Each row is followed by its class.
-27  18 -32  38  16  -8  19  14 -22  26   8 -13  -3  14  30   6   5   4 -30  68  32 -20  -1   7  -7 -32  -8  30  17  26 -35  30  25 -27 | V
 12 -13  -9   2  27  36  16  18 -24  27  22  -9   3 -27  52  23 -25  16 -22  21  27 -29 -22  19  13 -19  -4  43 -51 -25   4  34  10  27 | G
  2   7  42  12 -18   3  44 -10   7 -40  32  -5 -25   7  32  -6   5   3   1  16 -69  13 -30  34   6  50 -23  18  24  20  -4 -12  12  -7 | W
 26  14 -24   1  15 -31  11   1 -40  -6 -22   2   5 -11   5  11  38 -23   1   3  23 -21 -17  51   9 -17 -10  22   2  36 -32  16  -8 -49 | G
 25  -6  48   8  -2  -2  -9 -31 -41  -9   7 -12  14  27 -11 -42  32 -21  -7   8 -66  20  27  74  13  38  11  -4 -36 -16   6 -64  -3 -32 | G
  5  15  17   8 -17 -22   1  -5  18   1  25 -17   7   5  17 -48  10   3  -9 -11 -33  -1  21  16   7  -9  -1  -5 -13  26  11 -28  10  -9 | R
 49  23  21   2   9 -20   8   5   4  -4 -11   5   9 -69  27  45  17 -13  37 -13 -47   1 -34  24   2  49 -22 -27  21  18  -6  27   4 -14 | N
 10 -12 -32  18   0  18   0  -1  -5  47  -2 -40  14 -23  33  52 -20 -25  19  26  10 -10  17  -1  21 -21  -3   3 -13  36  -6  37   9  25 | Q
 15   2 -14  10  -9 -22  -4  -9 -28  61  11 -30   0  17   0 -48   4 -47  25  -1 -32 -11   6  53  15  21 -10   1 -13  32   0 -34  -2  12 | R
 22  18   3   4 -14  18  31 -33  -2 -13 -10 -15  13  21 -16 -15 -18  -2  19 -53 -12  39 -34   0  64  20 -32  11   3  -1  -1 -41 -14  18 | R
-11   2   1   8   0   1  14 -20  15 -27 -58  31   5  11 -27  51  -6  -4  30 -20 -28  39  23 -23  39  13   7   1  31  12  14  -3   5 -43 | G
 40  -7   7  19 -16  28 -13   6 -15  -8  52 -16  48  -5  40 -26 -29 -11 -28  -7   1  11  -6  20  25  17   0  -3 -45   4  -2 -20   9  56 | W
 -2 -36 -43 -12   4   5 -20 -20  11 -11  10  24  15   1 -25 -31  -9  21 -13 -12  27   7   7  20   2  -1  17 -13 -31  10  12 -36  15  27 | P
-16   5   2 -13 -26  -3  11 -23   2 -26   7   7 -14  20 -44 -25  38 -28  20   8 -70  16  -6  24 -32  75 -20 -22  42  15   7 -59 -37 -30 | K
 14 -15   6  41 -21   0  23 -38  15 -26   2 -27  60  43 -66 -11   2 -35  19 -13 -40  62  31  -1   9  -7  15   5  -1  -5   2 -13  15 -29 | A
  6   5 -35  -6  25 -45   3 -15   2 -23   7  19  -1  -8 -20 -39  17   1   2 -22  17  11 -37  27 -14 -16  -5  -9  12  23 -31   4  13  -1 | P
 39  18  29  20  -1  26   1   1  34 -52  -4  24  44 -39 -22  31   1  32  11 -10 -20  15 -15  15 -24  33  -1 -23   0  34   4 -27 -18  21 | Q
  0   8 -31  19 -38  -2  -5   2  31 -17   8   6   4 -19   8  17  -7  17   3 -13 -19  12   8  -1  15  36 -12 -11  43  25  22 -40  37  18 | V
 -7 -10   7   5   1   1   9 -21  11   9 -46 -30   7   7  -7   4   5  18  -6 -23  14  23  25 -12  11 -22  12  31  -2  -9  -2  24  -4  -6 | Q
 10   1 -25 -34 -15  47  46 -19  19 -79  45  23 -15 -45   0  45 -18  46 -10 -15  -2 -13 -54 -10  41  45 -42   6  26   7   9 -51   7   9 | R
 26 -16 -46   0  -2  23 -29  13 -10   5  -6 -21   6   3 -27  21  -6 -26   9  -2 -27  -4  23  17  23 -10 -11 -20 -17 -34  25 -22  -8 -29 | P
 16  16   2  15 -14  49  24  10  21 -13  49  12  51  -8  12  -3 -47   3  14   8   8  27 -48   3  23  10 -27  -3   5   1   1   2   9  39 | F
 -3 -13  41   3 -27  22   0   0  22 -62  10  11 -21  19   3   7 -18  28 -20 -37 -41   4  -3   0  21  33  -2  15  -4  -7  34 -61  -2  14 | W
-25   3 -30  13  20 -18  12 -10   8  11 -26  20   9  23  -2 -17  -4  40   5  -4  31   5   1  29   2  -8   3  22   8  16  -6   6  -3  -6 | V
-13  -4  45  -4 -21  41  17 -11  19 -28   6  11  -8 -10  51  25 -15  27  -3  21 -49  42  -7 -12  28  46  -6 -21  41   1  19 -25  38  10 | V
 31  12   9  -8 -10   0 -19  14 -31   7   8 -27  13   7  15 -38   8 -17 -33 -11 -17   6  10  50  20   0  -1  -4   4   6   1 -32  14 -12 | R
 18 -32  28  28 -23 -12  14   7   9  11  14 -19   7 -61  51  44  -8 -12   7  -7 -26 -12 -25   8  21  22 -12  41  60  -5 -16  30  77  -8 | V
 59  -5  30   6   0  45 -19  36 -43  46   7 -20  36 -33  69  29 -24 -15  -8  17   7  -2 -29  20  -1  -5   1 -21 -38  55   2  26  15  35 | F
 -9 -12 -42  20  18 -11  24  -8  16 -23  36  10 -16   8  36 -26  -2  40   8  14  -1  -8 -29  24  47 -15 -16  13  -9 -31 -11 -16  13 -17 | P
 48  54  14  33  26  -6 -24  55  -5 -49  46  10  11 -21  53 -14  -2   6 -19 -10   9 -21 -74  62   1 -14 -14 -18   1   8 -30 -44 -10  57 | Q
-26 -31 -34 -26  10  -1  32  -4 -25   5 -23   9 -21  29  56 -25  32  43 -15  18  11  22   4  -7  19  -7   8  27  23  -1  -9  19 -13 -82 | A
 -5 -42  28  -5 -12 -30  14 -14  16 -11   0  -9 -26 -16  17 -11  -9  39  -1 -64  31 -20 -47  -4  -3 -25  -2  45 -12  18  20  12  30  49 | A
-38 -13 -15 -10 -28   4  17 -26  16 -37  14  10 -50  39 -44 -12   8  22  25 -39 -32  43 -17   1  23  24 -13  18  61 -34  19 -55  17  -3 | A
  2  27 -32  18  26 -21  42   9 -17   2  13  11 -13 -17  42  20   5   4  -3  37   0   1 -31  35  -1  -4 -13  24  22  46 -29  42  32  -9 | G
  1 -15  -1  -2 -34  40 -29  30  41  34  88  22  21 -26  33 -21 -25   3  15  -5  -6 -18  -9   9 -30  -6   3 -15 -43  37  29 -37   1  59 | F
 18  42  -3  15  23 -18  28  18  -4 -17  12 -14 -18 -13  60  35  -7 -42   7   7 -19   4 -39  -2  22 -30 -10 -10   0  28 -15  31  22  22 | G
-18 -15  34   7 -36  24 -25 -24  -3 -23  -5 -33 -21   9 -82  30  -9  -7 -10 -26 -26   2  46 -49   6  18  -3  18   3 -51  28 -16  13   3 | W
-33  23 -50 -12  46 -42  17 -46  15 -59  20   5   5  29 -36 -48   7  60 -26 -18   3  19  19  10   0  -6   0   5   2 -36 -19 -17 -29 -28 | Q
-39  12 -40   6  12 -39  17  -9  -2  14 -40 -38  -9  59 -15 -39  24 -57  -3  18  38 -16  25  15  18 -60  12  20  -2 -22 -12  15 -17 -31 | V
-20   6 -92 -16 -31  -8  10 -35  16 -34  30   5 -14   2 -58 -18  29  34  29 -36 -10  19  -5  30  17  54 -37  10  62 -31   0 -44 -17 -23 | K
-35 -42 -20  -2  -2 -29  -4 -12  25  22  -8   7 -18  -7 -29 -16  -9 -11  17   3   2 -31  10 -15  -9 -12  -4  14   1  -6  16  15  16  -7 | P
 -1  -6  -9  -1  21 -51  40 -28  31   9 -26  20  -5 -26  32 -11  15  43   1 -52  18   7 -32   8  -3   7   2  45  -8  38 -16  31   4  -6 | N
 27  24 -16  12 -20  -2 -20  16  14 -42  52   9  21 -21 -31 -25  15 -18 -21  14 -29 -21  16  20 -18  32  10 -39  -4  23  12 -77  17  13 | R
 32   9 -41  19 -23 -27  -4 -16  25 -15  -3  -5  40   9  -2  -1  -9  22  13 -74   3  43  11   4  31 -15   5  -8  -3  64   7 -19  19  -1 | F
 -5  -3   7  36  20  -2  -3   7 -26 -17  -3 -19 -33  38  32  -2   5  64 -31 -24 -23   9 -13  20  37   3   7  43   8 -63  -7 -28  12 -22 | K
  7  18 -66  28  18  -5  46 -11  -5 -19   8  -8   5  43   5   3 -22   4  19  -6 -53  43 -11   8  58  41  -9  10  32 -33  -8 -22   8 -44 | F
 -4  24  -8 -29  20  16  11  25  -2  -4  27  29 -16  -9  32 -32   1  23 -14   4 -14 -11 -31   6 -11  16 -15  -6   5   0   0 -25 -32 -10 | R
 13  27 -80  38  10 -34   6  23  26   2   9 -23  44  -3  -3 -16 -24   0 -32  -1  16  16  24  33 -14 -14  14  10  21  -1   4  30  57  29 | V
  2  22  -6  12   5 -30  30  -1  21 -19 -40   4  -7   9 -14  19  12 -24   8  -5 -16   0 -11  38   9  11  -8  12  19  28   5  -2  -3 -28 | N
 -9   7   1  -1   7   1  23 -31   8 -69  13  26 -38   9  20   6  34  45  -1 -27  -2  20 -18  -4  51  -3  13  14 -12 -21 -13 -54   7 -12 | G
 29  -9 -66  25 -21  22 -17  16  23   2  11  -9  57 -10  -8  32 -47 -18 -13  -2  -9  23  26 -17  18 -20 -17 -20  -2  36  23  -1  30  -2 | P
-16 -40  -1  26 -41  24  -1 -10  14  26  -6 -11  -8  14   6   4 -25  34 -27 -53  -8  16   4 -23  23  27  -6  70  14 -18  22 -57  32  15 | V
 22  22  55   5  17 -32  35 -15 -12   1 -46   0  -6 -30  18  11  20  -7  23  12 -21  13 -45  61   5  37 -19   2  34  34 -17  48  21  -8 | N
 13  19   5  17  31   6 -14  29   0 -24  10  15 -18 -17  24  33 -19  45  -9  16  -8  -7 -34  19  -4 -36 -18 -23  -2  23   1  16  23   6 | P
 15  -5  28 -15   5   9  -8  28 -53  17  -9 -25  -3 -32  72  16   8 -15 -54  38  21 -33 -23  11  -3  -7 -15  11  18  11 -18  29  21 -23 | V
 20   4 -23 -10  -4  21 -16  26  34 -10  67   5  43 -27  52 -69 -16  15 -22 -41  13   4 -28   9   9   8  -9   9 -19 -60   0 -41 -32  52 | Q
-15 -21 -34  21 -24   2  16 -22  20   2  20 -13  12  -1 -21 -10 -24  29 -15 -32  23   1  -9  13  18  15 -18  61  19 -26   6 -22  37  27 | V
-32 -40  18   0  26  39 -23  27 -21  60  -8  12 -60  31  38  -7 -13  40 -12  40 -15 -13   0  48 -12 -21  17  18 -36  -4  24 -12  13   9 | P
 -40   16 -114   -9   30  -38   65  -26    0   11   23   22  -10    3   10  -78  -11   46   -4   22   45    1  -25   34   16   44  -22   47   12  -34   -5   30   12   30 | G
 -6  25  25  36  52  -4  49 -15  34 -77  -1   8   2 -17  15  31 -13  69   3  12  -7  16 -28 -15  28  -3   7  14  21 -53 -26  36  18   1 | Q
 14  -1  39   3 -12  -6  -2 -16  29 -45  58  12  11 -32  -7  -5 -23  21   1 -60 -15  -5 -36  -6 -17  14 -20  10 -20  21   0 -14   0  54 | W
 39   7  54  -1 -25  42  -6   8  12 -18  67   1  -4 -27  33  -1 -10 -16  12 -47 -32   8 -63   1 -16  21 -18  -8 -45  27   0 -44 -25  85 | W
-27  -8  19  -3  22  20  14   0  -8  73 -32 -24 -32  15  52  18 -10  -4  22  13  27  -2  -7  22  50 -46  -3  37 -27 -31  -1  57  -2   7 | N
-11  -3  10 -13   4   7  -9 -23 -30   1  12  18 -21  17  -4 -14  13  -2  31  31 -28 -14   6  35   0  46  -7 -32 -26  36   3 -32 -42   5 | W
 18 -14 -41 -10   7  26 -11  14 -30   4 -12  -4  27  23 -16  13 -17  -3 -24 -33  36   1  -5  12  22 -21   3  29  -9  -9  -3 -13 -16 -38 | F
-22  18  21 -10  34 -20  23  37  -4  18  22  23  -5 -15  55 -63  31 -15 -29  82  -3 -29  -6  41 -65 -11  18  11 -14   2 -12  51  -1 -19 | G
-21  -1  -4 -10  -9 -31   2 -39  16 -23 -17 -13 -10  -1 -57   9  25  18 -17  -4  21 -11  26  26 -44 -16  11   2  -4  60  11  -4  24   7 | V
